Below are the code and all the weights of a small trained network. Each question names an input and a class and asks about switching units off, where a switched-off unit gives its printed mean instead of its output.

import numpy as np


def w(rows, s, z=0):
    codes = np.array(rows[::2]) - 128.0
    scale = np.full(codes.shape[1], s)
    scale[-1] = z or s
    return codes * scale


def f(y):
    return y / 2 * (1 + np.tanh(0.7978845608 * (y + 0.044715 * y**3)))


def log_softmax(a):
    a = a - a.max(-1, keepdims=True)
    return a - np.log(np.exp(a).sum(-1, keepdims=True))


def net(x, mask):
    res = np.array(x, float).reshape(1, 7) / 4 @ E
    y = f(res @ A[0][:, :-1].T + A[0][:, -1])
    res = res + np.where(mask, y, B[0][:, -1]) @ B[0][:, :-1]
    return log_softmax(res[-1] @ U[:, :-1].T + U[:, -1])


A, B = {}, {}
E = w([
[128,114,129,132,125],'x0',
[87,170,196,167,89],'x1',
[101,52,114,144,113],'x2',
[133,129,129,127,126],'x3',
[115,124,143,117,149],'x4',
[129,129,139,119,139],'x5',
[78,167,124,2,87],'x6',
],0.0083)
A[0] = w([
[165,117,133,202,65,65],'n0',
[174,175,108,174,134,82],'n1',
[52,97,122,164,73,247],'n2',
[169,54,23,88,154,183],'n3',
[170,122,154,204,158,24],'n4',
[137,147,176,82,244,200],'n5',
[132,198,150,85,172,69],'n6',
[69,84,96,141,76,74],'n7',
[106,128,198,151,2,89],'n8',
[61,168,97,70,84,61],'n9',
[147,198,135,120,171,73],'n10',
[58,131,139,31,44,3],'n11',
[68,51,128,109,108,146],'n12',
[92,144,248,174,74,105],'n13',
[137,192,125,121,156,90],'n14',
[165,126,153,211,167,15],'n15',
[157,117,177,62,101,57],'n16',
],0.0091,0.0035)
B[0] = w([
[63,173,90,64,145,158],'n0',
[63,48,188,156,119,153],'n1',
[220,164,213,128,110,208],'n2',
[118,241,248,53,160,253],'n3',
[30,41,20,195,163,178],'n4',
[242,111,142,134,59,193],'n5',
[63,89,88,175,31,158],'n6',
[123,70,120,168,92,138],'n7',
[159,187,109,39,185,188],'n8',
[2,102,90,156,114,200],'n9',
[41,43,168,150,34,142],'n10',
[28,50,16,184,188,229],'n11',
[142,139,145,203,47,171],'n12',
[186,237,154,77,221,209],'n13',
[41,87,155,131,64,139],'n14',
[79,30,34,198,145,183],'n15',
[20,66,103,174,190,141],'n16',
],0.006,0.005)
U = w([
[96,122,36,104,163,3],'0',
[197,242,160,2,216,143],'1',
[165,164,188,95,47,252],'2',
[203,193,125,46,122,140],'3',
],0.0079,0.0033)

Each question gives the input, the list of numbers given to net, and the class t.
The units are the neurons (one row each of A and B). Each row of codes is followed by its name. A weight is (code - 128) times the scale printed after its matrix; where a second scale follows, it is the last column's (A, B and U).
mask holds one flag per neuron, in row order. A switched-off neuron (its flag False) gives its mean, the last column of its row in B, instead of its output. The means were averaged over made-up inputs and are rounded, as every weight is.
A unit's drop is (log p(t) with every unit on - log p(t) with that unit switched off) / (log p(t) with every unit on - log p(t) with every unit switched off).
The circuit of an input: a set's keep is (log p(t) with only the set's units on - log p(t) with every unit switched off) / (log p(t) with every unit on - log p(t) with every unit switched off). Starting from the 12 units with the biggest drops (on a tie, the unit counted first), units are removed one at a time, each time the one whose removal leaves the highest keep (on an exact tie, the one counted first), for as long as the keep stays at least 0.8.
circuit, biggest first: the units of the circuit, biggest drop first
unit that matters most: the unit with the biggest drop
top k neurons: the k neurons with the biggest drops, biggest first
drop when u is switched off: that unit's drop, to one decimal
input [7,3,1,2,-8,-3,-6], class 0: unit that matters most -> n4
input [5,8,6,4,-3,-4,-3], class 1: circuit, biggest first -> n13; n8
input [3,-5,1,7,-6,-3,-2], class 1: circuit, biggest first -> n3; n6
input [-1,-6,3,0,6,7,8], class 0: top 2 neurons -> n11; n9
input [5,-4,-3,-6,-1,-5,6], class 0: circuit, biggest first -> n11; n9
input [8,7,7,1,8,-4,-6], class 1: top 4 neurons -> n13; n2; n8; n11
input [8,6,5,-4,-4,5,0], class 1: top 2 neurons -> n13; n8
input [-6,8,1,0,6,8,-7], class 1: top 2 neurons -> n13; n11
input [-1,8,-4,-2,7,8,-8], class 0: top 2 neurons -> n4; n15
input [7,-8,8,-4,-4,2,-7], class 1: top 2 neurons -> n3; n11
input [-5,6,-1,3,0,-6,6], class 0: top 3 neurons -> n11; n9; n3
input [8,1,6,-6,-4,0,7], class 0: top 2 neurons -> n11; n9
input [7,-4,8,8,6,3,3], class 2: top 4 neurons -> n12; n13; n8; n7
input [0,2,5,8,-4,7,8], class 0: circuit, biggest first -> n11
input [7,-6,-7,-8,6,4,-2], class 2: top 2 neurons -> n13; n5
input [6,-6,6,2,8,-5,-5], class 1: drop when n12 is switched off -> -0.1
input [-8,3,-4,3,1,2,5], class 0: drop when n4 is switched off -> -0.1
input [-5,-1,-1,5,6,-1,-7], class 0: drop when n15 is switched off -> 0.3
